Below are the code and all the weights of a small trained network. Each question names an input and a target symbol and asks about switching units off, where a switched-off unit gives its printed mean instead of its output.

import numpy as np


def w(rows, s, z=0):
    codes = np.array(rows[::2]) - 128.0
    scale = np.full(codes.shape[1], s)
    scale[-1] = z or s
    return codes * scale


def norm(h):
    return h / np.sqrt((h * h).mean(-1, keepdims=True) + 1e-5)


def f(y):
    return np.maximum(y, 0)


def softmax(a):
    e = np.exp(a - a.max(-1, keepdims=True))
    return e / e.sum(-1, keepdims=True)


def log_softmax(a):
    a = a - a.max(-1, keepdims=True)
    return a - np.log(np.exp(a).sum(-1, keepdims=True))


def net(x, mask):
    ids = ['Ψγζλμφω'.index(c) for c in x.split()]
    T = len(ids)
    res = E[ids] + P[:T]
    u = 0
    for l in range(2):
        r = norm(res)
        for j in range(2):
            rows = slice(3 * j, 3 * j + 3)
            q, k, v = (r @ M[l][rows].T for M in (Q, K, V))
            z = softmax(np.where(np.tri(T) > 0, q @ k.T / 3**0.5, -1e9)) @ v
            o = O[l][rows]
            res = res + np.where(mask[u + j], z, o[:, -1]) @ o[:, :-1]
        u += 2
        y = f(norm(res) @ A[l][:, :-1].T + A[l][:, -1])
        res = res + np.where(mask[u : u + 8], y, B[l][:, -1]) @ B[l][:, :-1]
        u += 8
    return log_softmax(norm(res)[-1] @ U[:, :-1].T + U[:, -1])


Q, K, V, O, A, B = {}, {}, {}, {}, {}, {}
E = w([
[132,170,120,78,164],'Ψ',
[142,70,139,160,96],'γ',
[105,174,142,115,101],'ζ',
[75,163,151,97,133],'λ',
[111,11,89,130,242],'μ',
[116,85,215,71,114],'φ',
[179,164,126,81,105],'ω',
],0.012)
P = w([
[197,168,201,151,196],'0',
[150,90,128,30,121],'1',
[142,106,17,45,95],'2',
[207,182,64,160,172],'3',
[255,171,200,172,151],'4',
[184,138,227,37,40],'5',
],0.0085)
Q[0] = w([
[218,157,116,96,144],'L0H0',
[188,188,81,42,151],'L0H0',
[218,155,142,48,107],'L0H0',
[118,53,249,52,101],'L0H1',
[167,138,136,200,172],'L0H1',
[190,181,249,189,214],'L0H1',
],0.011)
K[0] = w([
[172,81,117,175,128],'L0H0',
[141,53,71,179,148],'L0H0',
[153,86,104,170,102],'L0H0',
[141,185,29,223,115],'L0H1',
[95,99,129,46,75],'L0H1',
[128,70,8,50,101],'L0H1',
],0.014)
V[0] = w([
[141,91,137,183,111],'L0H0',
[154,203,156,124,76],'L0H0',
[98,148,121,110,210],'L0H0',
[190,160,64,99,153],'L0H1',
[129,75,108,129,250],'L0H1',
[198,70,129,176,106],'L0H1',
],0.013)
O[0] = w([
[179,17,149,129,59,133],'L0H0',
[73,248,79,168,111,127],'L0H0',
[120,141,94,65,224,99],'L0H0',
[149,32,31,94,192,254],'L0H1',
[255,81,224,225,218,166],'L0H1',
[137,240,5,248,149,145],'L0H1',
],0.008,0.0061)
A[0] = w([
[70,93,126,152,148,52],'L0N0',
[85,120,98,127,21,252],'L0N1',
[115,89,105,223,160,96],'L0N2',
[36,55,89,179,215,155],'L0N3',
[38,161,95,179,151,63],'L0N4',
[150,169,135,143,194,105],'L0N5',
[40,167,150,138,198,97],'L0N6',
[172,167,104,72,9,102],'L0N7',
],0.012,0.0034)
B[0] = w([
[166,125,110,181,152,130],'L0N0',
[65,57,167,240,204,236],'L0N1',
[197,192,76,120,11,192],'L0N2',
[177,179,229,40,149,185],'L0N3',
[39,140,179,209,255,161],'L0N4',
[137,99,83,146,122,193],'L0N5',
[73,35,140,132,173,177],'L0N6',
[85,142,120,174,90,253],'L0N7',
],0.0092,0.0054)
Q[1] = w([
[219,178,91,74,139],'L1H0',
[134,82,1,150,197],'L1H0',
[13,60,38,103,167],'L1H0',
[208,113,143,163,110],'L1H1',
[110,232,115,85,127],'L1H1',
[153,64,206,180,166],'L1H1',
],0.0098)
K[1] = w([
[154,85,39,120,142],'L1H0',
[160,206,72,164,89],'L1H0',
[74,190,165,244,137],'L1H0',
[138,126,62,160,107],'L1H1',
[114,177,102,130,197],'L1H1',
[125,91,90,71,60],'L1H1',
],0.011)
V[1] = w([
[114,82,3,101,120],'L1H0',
[148,32,157,133,148],'L1H0',
[141,114,172,59,123],'L1H0',
[117,71,84,48,6],'L1H1',
[146,64,65,177,27],'L1H1',
[168,53,104,140,105],'L1H1',
],0.0061)
O[1] = w([
[148,63,97,90,2,119],'L1H0',
[117,170,104,179,58,158],'L1H0',
[154,185,157,138,126,71],'L1H0',
[102,86,164,148,246,5],'L1H1',
[127,117,117,101,171,116],'L1H1',
[145,170,110,225,193,176],'L1H1',
],0.0071,0.0026)
A[1] = w([
[87,103,136,29,159,3],'L1N0',
[151,167,56,67,150,68],'L1N1',
[190,109,61,192,222,73],'L1N2',
[55,81,254,71,88,88],'L1N3',
[192,161,26,163,131,77],'L1N4',
[120,181,172,41,190,101],'L1N5',
[240,130,156,41,135,152],'L1N6',
[172,99,81,177,204,88],'L1N7',
],0.0096,0.0064)
B[1] = w([
[137,39,196,58,69,163],'L1N0',
[99,179,98,59,62,170],'L1N1',
[132,79,81,110,60,233],'L1N2',
[221,140,128,162,24,216],'L1N3',
[185,106,169,102,61,219],'L1N4',
[53,80,97,108,121,190],'L1N5',
[132,254,125,144,211,255],'L1N6',
[134,101,49,96,116,213],'L1N7',
],0.01,0.0054)
U = w([
[98,96,59,90,155,117],'Ψ',
[180,80,129,209,147,204],'γ',
[92,177,178,194,171,253],'ζ',
[50,104,194,127,128,114],'λ',
[191,137,143,102,190,110],'μ',
[140,140,248,119,102,66],'φ',
[143,193,82,168,76,60],'ω',
],0.014,0.0032)

Each question gives the input, a string of symbols that net reads in full, and the target symbol t.
The units are the heads (3 rows each of Q, K, V and O) and the neurons (one row each of A and B). Each row of codes is followed by its name. A weight is (code - 128) times the scale printed after its matrix; where a second scale follows, it is the last column's (O, A, B and U).
mask holds one flag per unit, layer by layer, with each layer's heads first. A switched-off unit (its flag False) gives its mean, the last column of its rows in O or B, instead of its output. The means were averaged over made-up inputs and are rounded, as every weight is.
A unit's drop is (log p(t) with every unit on - log p(t) with that unit switched off) / (log p(t) with every unit on - log p(t) with every unit switched off).
The circuit of an input: a set's keep is (log p(t) with only the set's units on - log p(t) with every unit switched off) / (log p(t) with every unit on - log p(t) with every unit switched off). Starting from the 12 units with the biggest drops (on a tie, the unit counted first), units are removed one at a time, each time the one whose removal leaves the highest keep (on an exact tie, the one counted first), for as long as the keep stays at least 0.8.
circuit, biggest first: the units of the circuit, biggest drop first
unit that matters most: the unit with the biggest drop
k most important neurons: the k neurons with the biggest drops, biggest first
k most important neurons of layer l: the k neurons of layer l with the biggest drops, biggest first
which heads matter: for each layer, one digit per head in row order, 1 if its drop is at least 0.15 and else 0, layers parted by /
input λ φ ζ, target φ: which heads matter	01 / 00
input μ μ λ Ψ γ φ, target γ: 2 most important neurons of layer 0	(L0N3 L0N2)
input λ Ψ φ ω ω ω, target Ψ: which heads matter	01 / 10
input ω λ γ ω λ φ, target γ: which heads matter	10 / 00
input φ φ ω γ, target ζ: which heads matter	01 / 10
input φ ω γ ω ω γ, target Ψ: most important neuron of layer 1	(L1N7)
input ω ω ω φ, target Ψ: which heads matter	00 / 00
input γ Ψ λ Ψ ω φ, target μ: circuit, biggest first	(L0H1 L1N6)
input φ φ ω ω ω λ, target λ: 2 most important neurons of layer 1	(L1N0 L1N7)
input φ γ ζ Ψ λ ω, target μ: circuit, biggest first	(L0H1 L1N6)
input Ψ λ Ψ, target μ: which heads matter	01 / 00
input φ φ μ λ ω ω, target μ: which heads matter	10 / 00
input μ λ φ, target μ: circuit, biggest first	(L0H0 L1N6)
input φ ω φ, target ζ: circuit, biggest first	(L0H1 L1H0)
input μ ω ω Ψ, target Ψ: which heads matter	11 / 00
input λ λ φ ω λ, target λ: circuit, biggest first	(L0H1 L0H0 L0N6)
input ω ζ ω λ ζ, target ζ: unit that matters most	L0H0
input ω γ ζ ω φ ζ, target γ: circuit, biggest first	(L0H0 L0N1)
input φ Ψ φ, target φ: which heads matter	11 / 01
input μ ω ω, target γ: circuit, biggest first	(L0H1)
input λ ω λ φ ω ω, target ζ: 2 most important neurons of layer 0	(L0N1 L0N7)
input Ψ ω ω γ, target Ψ: which heads matter	01 / 01
input λ λ ω μ, target φ: which heads matter	01 / 00
input ω ω μ λ, target μ: which heads matter	10 / 00
input φ ω Ψ ω γ, target μ: circuit, biggest first	(L0H1 L0N1 L1N6)
input ω ζ ζ ζ φ Ψ, target Ψ: 2 most important neurons	(L0N3 L1N4)
input ω λ Ψ ω μ, target μ: unit that matters most	L0N3
